Known rows, with every way that one mark hangs from another
delol{gakop{danef mesep}}: [-2.50  0.45 -1.34  1.41  2.28 -0.69 -0.65  3.10  0.64  1.89  1.19  0.71
  2.31  1.43  0.14  3.21 -0.34 -0.06  0.33  0.03  0.10  4.70  1.49 -1.70
 -1.83 -0.91  0.93 -0.78 -0.37  0.58  1.06 -0.03  0.01  1.34 -3.22  0.98
 -0.12 -1.55  1.03  0.26 -4.21  1.78 -1.08  3.45]
delol{patug{bibaf{rebif} pedu{gakop}}}: [-0.73  2.28 -2.51 -1.68 -1.00 -1.03  1.96 -0.06  0.97  1.03  0.85 -0.60
  3.33 -0.49  0.85 -2.58 -0.34  1.19 -0.95  0.56 -2.25  2.46  0.83  1.85
  0.04  1.33  0.79  1.03  0.40  0.08  1.39 -0.97  0.64  0.06 -3.04 -0.50
  1.80  0.71  0.97 -0.28 -5.10  2.28 -1.20  1.93]
lotas{mesep{delol{gakop} pedu sulev{tuzada}} rebif}: [ 4.14 -0.88  1.79  0.10  2.55  0.01  5.03  1.90 -0.30 -1.51  0.93  1.28
  0.05 -1.62  3.72  3.73 -2.45 -0.89 -0.63  1.28  0.52 -1.16  0.12  0.68
 -1.65  2.63  0.59 -0.36  1.75  0.47 -3.16 -0.87  3.06  0.29 -3.04  3.71
 -3.09  1.32 -0.68  0.60  3.26 -1.29 -0.26 -1.24]
patug{bibaf{mesep{delol} rebif}}: [ 1.19  2.68 -1.23 -0.49  1.38  1.43  1.70 -1.16  0.48  1.64  0.68 -2.34
  2.56  0.59 -0.16  0.87  0.35 -0.82  0.83  0.40  0.77 -0.08 -0.07  0.95
  0.94  1.31  0.47 -0.57  0.95  0.24 -0.55  0.00  1.05  0.29 -1.95  0.33
  1.59 -0.57 -0.74  0.31 -1.33  1.92 -0.63  2.02]
delol{patug{bibaf{pedu rebif}}}: [-0.60  1.73 -3.81 -1.00  0.33 -0.43  2.66 -1.47  1.16  2.00  0.30 -0.43
  1.69  0.65  0.73 -1.72 -0.72  0.43 -1.38  0.31 -0.88  3.47  0.55  1.61
 -0.21  0.70  0.75  0.29  1.22  0.50  1.95 -0.23  2.06  0.03 -3.37 -1.82
  1.93  0.39  0.31  0.01 -4.56  1.39 -0.87  1.82]
delol{gakop{danef} patug{pedu}}: [-2.91  1.36 -2.83 -1.25 -0.88 -1.16  1.29  2.01  0.88  2.05  0.59  0.81
  0.97  1.32 -0.23 -1.16 -1.00  1.06 -0.38 -0.55 -2.18  5.40  1.10 -0.62
 -1.72 -0.44  0.80  0.46 -0.25  0.48  2.52 -1.31  0.46  0.51 -3.87 -0.72
 -0.72  0.31  2.78  0.09 -5.36  1.81 -1.53  3.07]
patug{bibaf{mesep{lotas} pedu{gakop}}}: [ 1.49  0.70 -1.07 -0.51  2.04  0.12  3.68 -0.98  0.66  0.75  0.48 -2.88
  3.20 -0.98 -0.02 -0.20  2.02 -0.33  0.33  1.46  0.22 -2.66 -0.14  1.12
  1.02  0.44  0.87 -0.53  0.45  0.41 -0.14  0.24 -0.33  0.19 -1.80 -0.13
  2.48 -0.30 -0.62 -0.14 -1.49 -1.24  0.08  2.44]
danef{patug{pedu{gakop{delol}}}}: [-0.87  0.55 -4.41 -0.06  0.20 -0.53  2.09 -0.21  0.47  1.58  0.88 -1.19
  2.70 -1.17  0.66 -1.64  0.96  0.69 -0.76  1.79 -0.97  1.23  2.13 -0.04
 -0.39  1.83  0.87  0.33  0.13  0.27  1.82 -1.34  0.19 -0.08 -1.97  0.18
  1.54  2.82  0.07 -1.24 -7.75  2.02 -1.51  1.62]
sulev{delol{gakop} patug{pedu} tuzada}: [-3.51  1.78  7.06 -0.30  2.14 -1.86  2.46 -0.37  0.57  0.49  0.48  0.06
  4.65  1.85  3.71 -0.85  0.02 -0.16 -2.46 -0.88 -3.65 -3.10 -0.41 -4.22
  0.02  1.44 -0.78 -0.65  0.60  0.82  1.90 -3.04  5.28 -0.59 -0.09 -1.93
 -1.15  1.42  0.76 -0.50 -5.79  2.26 -1.90  0.03]
tuzada{delol{gakop{pedu}} patug}: [-2.06  0.00 -6.68 -0.85  0.23  0.50 -0.07  2.97  0.94  1.17 -0.49  3.24
  4.56  2.87  1.64 -2.05 -1.44 -1.13 -0.68 -0.27  0.10  1.89 -1.57 -2.51
 -1.34 -0.50  0.10  0.58 -0.39  0.64  0.61 -2.08 -1.67  2.55 -2.40  3.74
 -2.34 -1.97  0.80  0.13 -7.82 -5.32 -0.94  0.16]
mesep{delol pedu{gakop patug{bibaf}}}: [ 2.42  1.66 -3.26  0.19  0.91 -0.61  2.61  2.80  0.25  1.39  1.85  0.99
 -2.10  0.31  4.86 -2.97  1.06 -1.04  0.87  0.54  2.10  2.89  0.70 -0.26
 -1.47  3.70 -0.65  0.33  0.32  0.30 -1.92 -2.02  1.91  1.54 -3.35  1.40
 -1.43  2.43 -0.70  0.16 -0.17 -0.24  0.04  2.03]
delol{patug{bibaf pedu}}: [-1.19  2.93 -3.08 -1.15 -1.11 -0.08  3.02  0.42  1.18  1.26  0.20 -1.17
  4.23 -0.46  1.55 -2.79 -0.13  1.24 -0.58  0.52 -1.53  2.03  0.93 -0.02
 -0.38  0.37  0.61  0.68 -0.01  0.36  1.53 -1.51  1.96  0.08 -2.60 -0.98
  1.83  0.39  0.36 -0.49 -4.11  3.59 -1.17  1.91]
lotas{rebif{mesep{sulev{delol}}}}: [ 1.39  0.93  1.23  1.15  2.55  0.22  1.66  0.50  0.30  0.00  0.98  2.23
  3.27 -2.68  0.99  2.29 -2.21 -0.61  0.20  1.31  2.16  0.80  1.11 -0.64
 -0.32  1.19  0.64  0.26  1.43  0.13 -1.38 -1.10  0.86  0.77 -2.34  1.71
  0.47  0.32 -0.77 -0.01  0.62  0.26 -0.91 -0.10]
mesep{delol{patug} lotas{rebif sulev}}: [ 1.93  1.44 -2.55  0.64  2.16 -0.07  6.30  2.01 -0.02  1.54  1.17  1.75
 -2.15 -1.39  0.57  0.24 -0.42 -0.46 -0.57  1.16  4.86  3.07  0.06  0.02
 -1.63  2.08  0.61  1.01  0.72  0.48 -0.46 -0.92  4.62  1.13 -3.70  0.20
 -1.49  3.20 -0.30 -0.10 -1.98  3.10  0.44 -1.91]
danef{patug{bibaf{rebif}}}: [-1.33  1.52 -3.72  1.11  0.56  0.63  2.12 -2.14  0.56  1.75 -0.29 -1.41
  2.69 -1.33  0.01 -0.59  0.79  0.70 -0.81  1.65  0.92  2.38  0.98  0.77
 -0.42  1.77  0.91 -0.42  1.17  0.31  1.52 -0.37  1.55  0.03 -2.61 -0.83
  2.32  2.07 -0.49 -0.38 -7.23  2.59 -1.40  0.89]
rebif{mesep{lotas pedu{gakop}}}: [ 2.10  0.12  4.15  0.93  1.92 -2.46  2.45  0.80  0.18  0.04  1.60  1.12
  1.82 -1.55  2.73  1.15  1.48  0.07  0.84  2.59  3.07 -0.40  1.54 -1.57
 -0.55  1.17  0.43  1.21  0.59  0.57 -1.24 -0.21  0.10  0.95 -2.10 -1.97
  0.86  0.48  0.26 -0.21  0.05 -3.24 -0.09  0.81]
mesep{pedu{patug} sulev{tuzada{delol}}}: [ 2.13  1.08 -2.03  0.61  3.06  0.08  3.94  2.98  0.47  0.72  0.31  0.53
 -0.74  1.75  4.39 -2.11 -0.19 -1.13 -0.29  1.04  3.39 -0.47 -0.64 -2.16
 -2.21  1.22  0.16  0.42  0.81  0.70 -1.76 -0.85  3.53  1.08 -1.08  1.19
 -2.42  0.13 -0.08 -0.02 -0.60 -0.77  0.53  0.21]
rebif{mesep{lotas pedu sulev}}: [ 2.85  0.18  3.87  1.50  2.69 -0.38  3.74  1.09  0.12  0.14  0.87  0.37
  0.57 -0.12  2.06  1.85  1.14 -0.19  1.10  2.39  6.21 -2.03  0.82 -1.96
 -1.21  0.40  0.64  0.91  0.66  0.78 -2.07  0.57  1.48  0.73 -1.67 -1.64
 -0.88  0.16  0.39  0.00  1.07 -0.62  0.42 -0.35]
rebif{mesep{sulev{tuzada}}}: [ 2.28  0.36  2.48  1.53  2.73 -1.31  2.04  0.68  0.45  0.41  0.70  0.44
  2.80  0.75  3.25  1.44  0.45 -0.58  0.94  1.61  2.06  0.36  1.42 -1.82
 -0.37  0.47  0.38  0.23  0.64  0.40 -0.98 -0.44  1.80  0.86 -0.27  0.43
  1.21 -0.72 -0.08 -0.19  1.10  1.43 -0.21  1.03]
delol{gakop{mesep{sulev} pedu} patug{bibaf}}: [-1.84 -1.34 -0.74  0.21 -0.14 -0.09  0.11  2.86  1.17  1.44  1.26  1.17
  1.72  2.07  1.47  3.17 -1.76  0.61 -0.83 -0.58 -1.16  3.66  0.76 -0.41
 -2.19 -0.80  0.96 -0.10 -0.46  1.08  0.38  1.26  2.49 -0.24 -4.29  0.53
 -0.54 -1.17  2.51  0.41 -5.87  4.50  0.49  1.59]
sulev{delol{gakop patug{bibaf}} tuzada}: [-3.24  0.96  5.13 -0.82  0.39 -1.40  2.10  0.21  0.56  1.49  0.09  1.11
  2.88  1.39  4.28 -0.72  0.09 -0.15 -1.86 -1.29 -4.12  1.76  0.14 -3.55
 -0.59  0.33 -0.70 -0.63  0.46  0.57  2.02 -1.80  5.34 -0.37 -2.04 -1.22
  0.44 -0.79  1.12  0.58 -4.38  2.70 -0.95  0.75]
pedu{gakop{danef mesep{delol sulev}} patug{bibaf}}: [ 1.05  1.07 -5.62  2.06  2.62  0.16 -0.69  4.78  0.61  0.96  1.79  0.50
 -1.92  1.56  3.55 -2.18  1.68 -0.59  1.32 -1.26  2.00  5.77  1.37  1.68
 -1.92  2.39  0.26 -0.45 -0.36  0.09 -1.51 -1.04  1.97  1.10 -2.62  4.82
  0.19  2.47 -0.89  0.55 -1.77  5.75  0.09  3.81]
rebif{mesep{delol{patug{bibaf}} lotas pedu{gakop}}}: [ 2.80  0.17  3.68 -0.08  0.40 -1.80  2.88  0.96  0.06  0.58  1.71  1.35
 -1.65  0.62  3.31 -0.02  1.36 -0.18  0.73  0.96  3.18  0.90  1.15 -1.42
 -0.99  2.19 -0.26  1.20  0.06  0.71 -1.76 -0.59  2.39  0.43 -3.28 -2.13
 -0.90  1.76  0.32  0.26  1.49  0.01  0.34  0.46]
delol{gakop{danef mesep{sulev{tuzada}}}}: [-1.66  0.00  0.03  1.54  3.01 -0.60  0.33  3.51  0.50  1.58  0.89  0.31
  1.01  2.42  0.68  3.43 -0.27 -0.29  0.22 -0.06  0.86  3.49  1.02 -1.89
 -2.20 -0.87  0.90 -0.85 -0.35  0.63  0.37  0.46  1.20  1.18 -2.55  1.61
 -1.01 -1.75  1.23  0.34 -3.34  3.16 -0.50  2.79]
bibaf{mesep{delol lotas}}: [ 3.01  1.04 -2.29 -0.29  3.14  0.29  3.68  0.95  0.13  2.42  1.37 -1.61
  0.49  0.74  0.05  0.63  2.21 -1.02  0.36  1.78  2.96 -0.44  0.51 -2.67
  0.36 -0.33  0.37 -0.27  0.17  0.61 -0.38 -0.34  2.01  0.56 -0.62  0.33
  0.03 -0.14  0.16 -0.28 -1.07 -1.71  0.16  1.38]
sulev{tuzada{delol patug{bibaf{rebif{mesep}}}}}: [-0.68  2.28  0.60 -0.79  1.21 -1.13  1.57  0.53  0.89 -0.12 -0.88  0.33
  4.15  2.61  4.07 -2.30 -0.55 -1.10 -0.60 -0.26 -0.82  0.38 -1.14 -1.94
 -0.16  1.14 -0.29  0.60  0.54  0.49  0.20 -1.92  2.43  1.22 -0.50  1.10
  0.77 -1.82 -1.29 -0.05 -3.01 -1.43 -0.91  0.36]
delol{patug{bibaf{rebif} pedu}}: [-1.21  3.12 -2.35 -1.55 -0.96 -0.09  2.31 -0.44  1.15  1.23  0.40 -1.19
  3.57  0.01  0.62 -2.30 -0.87  1.09 -0.81  0.40 -1.26  2.15  0.65  1.18
 -0.05  0.78  0.81  0.87  0.57  0.31  1.63 -0.96  1.75 -0.20 -2.82 -1.53
  1.66  0.27  0.65 -0.32 -4.77  3.11 -1.33  1.66]
mesep{lotas{rebif sulev}}: [ 0.55  1.84 -0.83  2.07  3.64 -0.38  5.84  1.50  0.20  0.32  0.56  0.74
  3.40 -4.76 -0.26  1.84 -0.05  0.03  0.05  3.00  4.61  0.40  0.18  0.35
 -0.91  0.93  1.51  0.85  1.32  0.25 -0.13 -0.32  1.56  1.69 -2.40  0.40
  1.45  1.47 -0.86 -0.53 -3.45  0.17 -0.11 -1.40]
lotas{sulev{patug{pedu} tuzada}}: [-0.39  2.92 -0.85  1.94  3.32 -1.03  5.59  0.02  0.61  0.17  0.65 -1.15
  4.26 -1.08  3.63  0.22 -0.12 -0.07 -1.00  1.09 -0.67 -0.77  0.43  0.89
 -0.44  2.77  0.99  0.34  1.26  0.53  0.84 -1.39  3.71  0.94 -0.52 -0.42
  1.67  2.54 -0.82 -1.34 -4.11  5.00 -0.60 -0.22]
mesep{delol lotas{rebif} pedu{gakop}}: [ 3.20  0.79  1.74 -0.21  2.60 -1.80  5.46  2.59 -0.39  1.06  1.99  1.47
 -3.00 -2.00  1.73  0.28  0.47 -0.76  0.09  2.66  5.19 -0.67  0.17 -1.59
 -1.59  2.95 -0.13  1.13  0.59  0.48 -2.40 -0.80  1.81  1.68 -3.62 -0.13
 -2.71  2.04 -0.47 -0.17 -0.28 -3.25  0.46 -0.77]
sulev{patug{bibaf{mesep} pedu}}: [-0.59  3.18 -0.95  0.28  1.60  0.35  3.29 -0.88  0.94  0.45  0.25 -2.67
  5.95 -0.36  0.81 -1.10  0.87  0.61 -0.61  0.53 -0.74 -2.95 -0.04 -0.59
  0.52  1.39  0.42 -0.28  0.44  0.63  0.38 -1.81  1.96 -0.05 -0.74 -0.68
  1.35  2.35 -0.79 -0.94 -3.98  2.97 -1.53  1.48]

Rows
[-0.22  1.73 -1.74 -1.05  0.82 -1.38  1.79  1.91  0.65  1.08  1.66 -1.01
  5.27 -1.02  1.22 -1.27  0.37  0.01  0.86  1.53 -1.78 -0.80  1.83 -0.10
  0.36  1.21  0.60  0.85 -0.32  0.00  0.87 -1.73 -1.61  1.04 -1.29  1.29
  1.83  0.36 -0.27 -1.11 -4.59  1.21 -1.41  2.72] : patug{pedu{gakop{delol}}}
[-1.33 -0.39 -5.17 -1.59 -1.00  0.18  0.47  1.42  0.59  1.94 -0.04  2.36
  4.61  1.69 -1.05 -1.10 -0.53 -0.20 -1.08 -0.59 -2.61  2.42 -1.20 -2.42
 -0.76 -1.01  0.35 -0.10 -0.99  0.35  0.84 -1.65 -0.37  1.15 -3.63  1.50
 -1.26 -0.96  1.26  0.78 -3.85 -1.49 -0.89  1.28] : tuzada{delol{gakop patug{bibaf{mesep}}}}
[ 0.62  0.82  3.72  1.87  2.44 -0.11  3.20 -1.09  0.39 -0.15  0.75  0.25
  3.02 -0.64  1.91  1.39  1.10 -0.29  0.45  0.80  3.16 -1.82  0.56 -0.13
  0.11  1.36  0.62  0.29  0.94  0.73 -0.32 -0.52  2.39  0.12 -1.79 -2.41
  1.21  1.91 -0.65 -0.07 -0.65  2.24 -0.28 -0.36] : rebif{mesep{lotas{sulev{delol patug{bibaf{pedu}}}}}}
[ 3.23  0.12  4.66  1.62  3.50 -1.56  3.92  1.07  0.06  0.61  0.77  0.57
 -0.68  2.51  2.82  0.89  1.72 -0.87  0.63  1.15  5.31 -1.28  0.31 -3.12
 -0.88  1.37 -0.33  0.32  0.27  0.80 -1.69 -0.82  4.76  0.61 -0.22 -0.64
 -1.45  1.95 -0.27 -0.05  1.14  2.74  0.29 -0.80] : rebif{mesep{delol lotas sulev{patug tuzada}}}
[ 1.90  0.25  2.84  0.32  0.57 -1.00  1.12  0.95  0.16  0.87  1.70  1.75
  0.30  1.40  3.03  1.88 -0.38 -0.97  1.22  0.79  2.02  1.60  1.34 -2.21
 -0.87  1.66 -0.24  0.37  0.21  0.65 -1.51 -1.09  0.84  0.98 -3.10 -1.26
 -1.53  0.01  0.52  0.24  2.19 -0.99 -0.45  1.43] : rebif{mesep{delol{gakop} pedu}}
[-0.31  2.55 -3.81  1.71  3.82  0.70 -0.22  2.91  0.62  3.17  2.06 -1.15
 -2.22  3.90  2.20  1.88  0.05 -0.93  0.93 -0.85  2.58  4.02  2.48 -1.50
 -1.82  0.66  0.38 -0.90 -0.35  0.88 -0.01 -0.02  3.33  0.91 -2.04  0.55
 -0.46 -0.53 -1.37 -0.23 -1.45  7.00 -0.53  3.75] : gakop{danef mesep{delol}}
[ 4.19 -0.10 -1.70  0.11  3.71  0.48  4.22  2.25  0.00  0.10  1.51 -0.37
 -1.12 -1.91  0.49  0.67  0.93 -0.56 -0.32  2.08  4.10 -1.10 -0.04 -0.16
 -0.82  0.62  1.17  0.60  1.16  0.52 -2.40  0.66  0.96  0.14 -1.87  1.95
 -1.10  1.22  0.92 -0.05 -0.48 -4.24  0.92  0.44] : bibaf{mesep{lotas{rebif} pedu{gakop patug} sulev}}
[-0.99  2.32 -4.37  1.13  2.30  1.54 -0.18  1.67  0.60  2.67  1.83 -2.45
 -3.35  3.99  1.40  0.85 -0.05 -0.22  0.09 -0.89  2.23  3.09  2.66 -0.78
 -1.85  1.47  0.71 -0.77 -0.52  1.02  0.57 -0.15  3.85 -0.53 -2.27 -0.52
 -1.19  1.25 -0.88 -0.73 -3.52  8.49 -0.85  3.21] : gakop{danef{patug{pedu}} mesep{delol}}
[ 0.60  0.84 -3.80  1.62  3.23 -0.16 -1.81  3.86  1.50  2.25  3.35  0.31
 -0.07  2.77  4.94  1.69 -1.69 -1.41  0.76  0.34  1.70  3.28  2.43 -1.24
 -1.24  1.00  0.32 -0.12  0.21  1.30 -0.46 -0.09  4.29  0.04 -1.09  0.99
  0.52 -0.65 -0.61 -0.83 -4.07  3.34  0.64  2.72] : gakop{mesep{delol} pedu{patug}}
[ 1.04  0.05 -0.23 -0.88  2.08 -0.53  0.05 -3.32  0.61  1.72  1.50 -0.33
 -2.75  3.63 -0.99  1.20 -1.92 -1.49 -0.16  0.22  1.65  1.55  0.70  2.72
  0.58  2.13  0.84 -0.16  1.94  0.69  1.09  0.43  0.17 -0.48 -3.03 -3.09
 -0.68  0.48  0.58  0.14 -1.62 -1.43 -1.01  2.16] : bibaf{pedu rebif{mesep{delol{gakop{danef{patug}}}}}}
[ 1.67  1.06  1.52  0.57  1.83 -1.65  1.65  0.54  0.37 -0.45  1.59  2.36
  3.04 -3.98  1.81  2.15 -2.36 -0.28  0.19  2.05  0.68  1.71  1.59  0.10
 -0.40  2.20  0.69  0.95  1.52  0.17 -1.51 -1.10 -0.49  1.07 -3.22  0.66
  1.28  0.57 -0.82 -0.35  0.89 -2.93 -0.93  0.83] : lotas{rebif{mesep{pedu{gakop}}}}
[ 1.39 -0.35 -1.92  0.53  3.66  1.61  2.23  0.12  0.29  2.14  1.29 -0.71
  1.70  1.46  0.68  2.11  0.65 -0.85 -0.81  0.34  0.58 -2.29  0.25 -1.86
  0.00 -0.34  0.59 -1.02  0.87  0.84 -0.43  0.30  1.84 -0.20 -0.55  1.46
 -0.95  0.32  1.48 -0.10 -3.70  0.53  0.04  0.89] : bibaf{mesep{sulev{delol{gakop{pedu}} patug}}}
[-0.58  2.89 -3.14  0.75  1.64  0.77  4.57  1.18  0.62 -0.30 -0.32 -0.56
  4.55  0.01  3.79 -1.15 -0.56 -0.76 -0.29  0.19 -0.20 -0.38 -0.74  1.00
 -0.59  2.07  0.89  0.61  0.55  0.33  0.11 -1.48  2.03  1.61 -1.26  1.79
  0.88 -0.01 -1.19 -0.65 -3.41  3.35 -0.25 -0.48] : lotas{sulev{tuzada{delol patug{bibaf pedu}}}}
[-1.78 -0.02 -5.23 -1.98 -1.11 -0.56  0.45  2.03  0.71  1.85  0.33  2.64
  5.01  1.78 -1.02 -2.04 -1.22  0.02 -1.27  0.09 -2.45  2.06 -0.82 -2.77
 -0.85 -1.01  0.45  0.48 -1.15  0.30  1.48 -2.36 -0.89  1.33 -3.17  1.01
 -2.06 -1.07  1.68  0.22 -4.85 -2.10 -1.36  1.11] : tuzada{delol{gakop patug{pedu}}}
[ 1.40  0.64  0.18 -0.70  2.82 -1.07  0.46 -3.44  0.96  1.07  1.48 -0.54
  1.24  1.72 -0.41  1.17 -1.90 -1.22 -0.34  1.47  1.18  0.13  0.80  2.67
  1.39  1.26  1.15  0.26  2.30  0.54  1.14  0.53 -0.71 -0.11 -1.96 -3.05
  1.43 -1.01  0.04 -0.25 -1.53 -3.52 -1.05  2.07] : bibaf{pedu rebif{mesep}}
[ 0.35  1.13 -4.07  0.54  0.30  1.57  3.15 -1.55  0.32  1.84  0.12 -2.22
  0.56 -0.46  1.08 -0.50  1.44  0.25 -0.63  1.10  0.88  0.93  1.02 -0.47
 -0.60  1.87  0.55 -0.69  0.57  0.64  0.26 -0.42  2.42 -0.47 -2.64 -0.69
  0.89  2.34 -0.46 -0.43 -4.26  2.46 -0.62  1.20] : danef{patug{bibaf{mesep{delol pedu}}}}
[-2.39 -0.76 -1.19  1.91  2.00  0.64 -0.62  2.43  0.78  2.12  1.21 -0.26
 -0.40  2.16  0.59  4.24 -1.07 -0.01  0.73 -0.17  1.03  2.34  1.44 -0.40
 -2.47 -0.04  1.18 -0.94 -0.09  1.11  0.28  1.53  1.32  0.17 -3.19  0.75
 -0.75 -0.50  1.54  0.07 -6.31  5.24  0.05  2.50] : delol{gakop{danef{patug{bibaf}} mesep{sulev} pedu}}
[ 0.94  0.91 -0.78  1.36  3.58 -0.24  1.66  3.20  0.52  1.79  1.96 -0.53
  1.26  1.95  1.53  2.21  1.17 -0.59 -0.36  1.48  4.34  1.36  1.33 -3.15
 -1.10 -0.39  0.46 -0.19 -0.72  0.85 -0.36  0.01  3.60  0.78 -1.61  0.11
 -0.59 -1.00 -0.85 -0.42 -2.58  2.64  0.07  1.05] : gakop{mesep{delol lotas}}
[ 1.28  1.04  4.55  1.61  2.16 -0.17  3.43  0.05  0.09 -0.03  1.37  0.78
  1.51 -1.25  3.05  2.09  0.70 -0.32  0.76  1.53  4.14 -1.53  1.13 -1.05
 -0.67  1.43  0.64  0.93  1.04  0.81 -1.19 -0.03  2.02  0.40 -2.32 -2.96
  0.15  0.88 -0.06 -0.09  0.39  0.21  0.09 -0.56] : rebif{mesep{lotas{sulev{delol}} pedu}}
[-3.22  1.87  4.54 -1.13  1.03 -0.49  1.90  1.25  0.64  0.08 -0.23  0.42
  3.92  2.26  4.97 -1.85 -0.22 -0.78 -1.62 -0.94 -2.27 -0.44 -0.42 -3.68
 -0.26  0.44 -0.66 -0.10  0.47  0.56  1.64 -2.64  3.38  0.28 -0.62  0.55
 -1.00 -1.85  0.90 -0.09 -5.68 -0.76 -1.45  0.23] : sulev{delol{gakop} tuzada{patug{pedu}}}
[ 3.13 -0.32 -5.36 -1.86  3.47 -0.75 -0.13 -2.03  0.87  1.00  2.41 -1.19
 -0.81  1.30 -0.74 -1.05 -0.61 -1.58 -1.30  0.81 -1.13  1.73  0.33  4.42
  1.91  1.49  1.46  0.01  2.40  0.29  0.88  0.52 -1.43 -0.80 -1.65  0.35
  1.49  0.35  1.09 -0.14 -2.91 -7.10 -0.35  3.63] : bibaf{mesep pedu{gakop patug} rebif}
[-1.00  3.19  3.25 -1.32 -0.42 -0.05 -0.10 -0.23  0.65 -0.02  1.19 -2.40
  3.30  0.24  0.18 -0.19 -0.54 -0.05  2.54 -0.76 -1.22 -1.77  1.12  3.33
  0.76  2.89  0.65  0.82  0.31  0.03 -0.26 -0.58 -1.26 -0.15 -2.50 -0.42
  2.31  0.91 -0.94 -0.08 -2.11  5.83 -1.53  3.18] : patug{bibaf{rebif{mesep}} pedu{gakop{danef delol}}}
